Here is a tiny trained network, its code and every weight. The questions are about switching its units off for an input and a class, where a switched-off unit gives its printed mean instead of its output.

import numpy as np


def w(rows, s, z=0):
    codes = np.array(rows[::2]) - 128.0
    scale = np.full(codes.shape[1], s)
    scale[-1] = z or s
    return codes * scale


def norm(h):
    return h / np.sqrt((h * h).mean(-1, keepdims=True) + 1e-5)


def f(y):
    return np.maximum(y, 0)


def log_softmax(a):
    a = a - a.max(-1, keepdims=True)
    return a - np.log(np.exp(a).sum(-1, keepdims=True))


def net(x, mask):
    res = np.array(x, float).reshape(1, 6) / 4 @ E
    u = 0
    for l in range(2):
        y = f(norm(res) @ A[l][:, :-1].T + A[l][:, -1])
        res = res + np.where(mask[u : u + 5], y, B[l][:, -1]) @ B[l][:, :-1]
        u += 5
    return log_softmax(norm(res)[-1] @ U[:, :-1].T + U[:, -1])


A, B = {}, {}
E = w([
[122,210,134,143],'x0',
[137,141,235,151],'x1',
[127,126,125,129],'x2',
[112,152,142,81],'x3',
[3,86,153,161],'x4',
[128,136,133,118],'x5',
],0.006)
A[0] = w([
[136,145,186,112,133],'0.n1',
[147,16,166,55,17],'0.n2',
[205,172,115,92,128],'0.n3',
[165,71,208,145,82],'0.n4',
[108,245,151,153,2],'0.n5',
],0.011,0.0052)
B[0] = w([
[93,165,88,48,197],'0.n1',
[146,85,19,220,196],'0.n2',
[91,86,164,148,255],'0.n3',
[142,254,161,130,214],'0.n4',
[160,116,69,181,178],'0.n5',
],0.013,0.0046)
A[1] = w([
[120,231,90,151,224],'1.n1',
[201,125,134,84,160],'1.n2',
[97,118,146,30,10],'1.n3',
[107,87,67,91,247],'1.n4',
[251,109,160,93,43],'1.n5',
],0.011,0.0012)
B[1] = w([
[211,37,106,105,255],'1.n1',
[86,77,135,31,149],'1.n2',
[232,57,219,240,155],'1.n3',
[172,255,220,132,218],'1.n4',
[8,98,174,171,157],'1.n5',
],0.0084,0.0066)
U = w([
[156,121,118,143,252],'0',
[159,64,29,159,51],'1',
[149,129,126,126,162],'2',
[18,104,150,53,103],'3',
[145,230,109,11,42],'4',
],0.012,0.0032)

Each question gives the input, the list of numbers given to net, and the class t.
The units are the neurons (one row each of A and B). Each row of codes is followed by its name. A weight is (code - 128) times the scale printed after its matrix; where a second scale follows, it is the last column's (A, B and U).
mask holds one flag per neuron, layer by layer. A switched-off neuron (its flag False) gives its mean, the last column of its row in B, instead of its output. The means were averaged over made-up inputs and are rounded, as every weight is.
A unit's drop is (log p(t) with every unit on - log p(t) with that unit switched off) / (log p(t) with every unit on - log p(t) with every unit switched off).
The circuit of an input: a set's keep is (log p(t) with only the set's units on - log p(t) with every unit switched off) / (log p(t) with every unit on - log p(t) with every unit switched off). Starting from all 10 units, units are removed one at a time, each time the one whose removal leaves the highest keep (on an exact tie, the one counted first), for as long as the keep stays at least 0.8.
circuit, biggest first: the units of the circuit, biggest drop first
most important unit: the unit with the biggest drop
k most important neurons: the k neurons with the biggest drops, biggest first
k most important neurons of layer l: the k neurons of layer l with the biggest drops, biggest first
input [6,6,6,-5,-3,1], class 1: 2 most important neurons => 0.n5, 1.n1
input [3,6,7,1,4,4], class 4: most important neuron => 0.n1
input [-7,-8,3,2,-8,7], class 3: 3 most important neurons => 1.n5, 1.n2, 0.n1
input [-5,-8,3,5,-8,1], class 3: 4 most important neurons => 1.n5, 1.n2, 0.n2, 0.n1
input [7,-5,3,-3,-7,-2], class 1: 2 most important neurons => 1.n4, 0.n1
input [8,-2,2,-2,-7,-7], class 1: 2 most important neurons of layer 1 => 1.n4, 1.n3
input [8,5,6,-4,-8,-6], class 1: circuit, biggest first => 1.n4, 0.n4
input [5,7,-7,1,4,3], class 4: 2 most important neurons => 0.n1, 0.n2
input [6,-2,-8,2,-7,-1], class 3: circuit, biggest first => 0.n2, 0.n4, 1.n5, 0.n3
input [6,5,0,2,-7,5], class 3: circuit, biggest first => 0.n4, 1.n5, 1.n2
input [5,4,0,-2,3,0], class 1: circuit, biggest first => 0.n5, 1.n4
input [-1,-4,8,5,4,-6], class 2: 3 most important neurons of layer 0 => 0.n2, 0.n5, 0.n3
input [-6,-1,-4,8,6,-2], class 0: 2 most important neurons of layer 0 => 0.n1, 0.n3
input [1,7,-2,0,-3,4], class 4: most important unit => 0.n4
input [0,-8,-5,8,4,6], class 0: 2 most important neurons => 1.n3, 0.n2
input [2,-8,5,-1,4,-1], class 4: 2 most important neurons => 1.n4, 0.n2
input [1,8,5,-5,6,-3], class 4: circuit, biggest first => 0.n4, 0.n2, 0.n3
input [2,7,8,0,1,6], class 4: 3 most important neurons => 0.n4, 0.n1, 0.n2
input [7,8,-4,-1,-8,2], class 3: 4 most important neurons of layer 0 => 0.n2, 0.n3, 0.n4, 0.n1
input [7,-6,-2,7,-2,-3], class 0: 2 most important neurons of layer 1 => 1.n1, 1.n4
input [3,5,-2,3,-8,6], class 3: circuit, biggest first => 1.n5, 1.n2, 0.n4
input [-6,-5,-7,7,4,5], class 0: most important unit => 1.n4
input [8,6,0,-1,1,-5], class 1: circuit, biggest first => 0.n5, 1.n4
input [1,1,-6,0,-5,4], class 3: 2 most important neurons of layer 1 => 1.n1, 1.n4
input [-2,-8,2,-2,-2,-7], class 4: circuit, biggest first => 1.n4, 0.n2
input [-6,-6,-2,-2,-7,-3], class 3: 2 most important neurons of layer 1 => 1.n5, 1.n2
input [-4,-5,-6,-3,2,4], class 4: circuit, biggest first => 1.n4
input [8,1,5,6,-6,-3], class 1: 2 most important neurons => 0.n5, 1.n4
input [6,6,6,4,4,1], class 1: 2 most important neurons => 1.n1, 0.n5
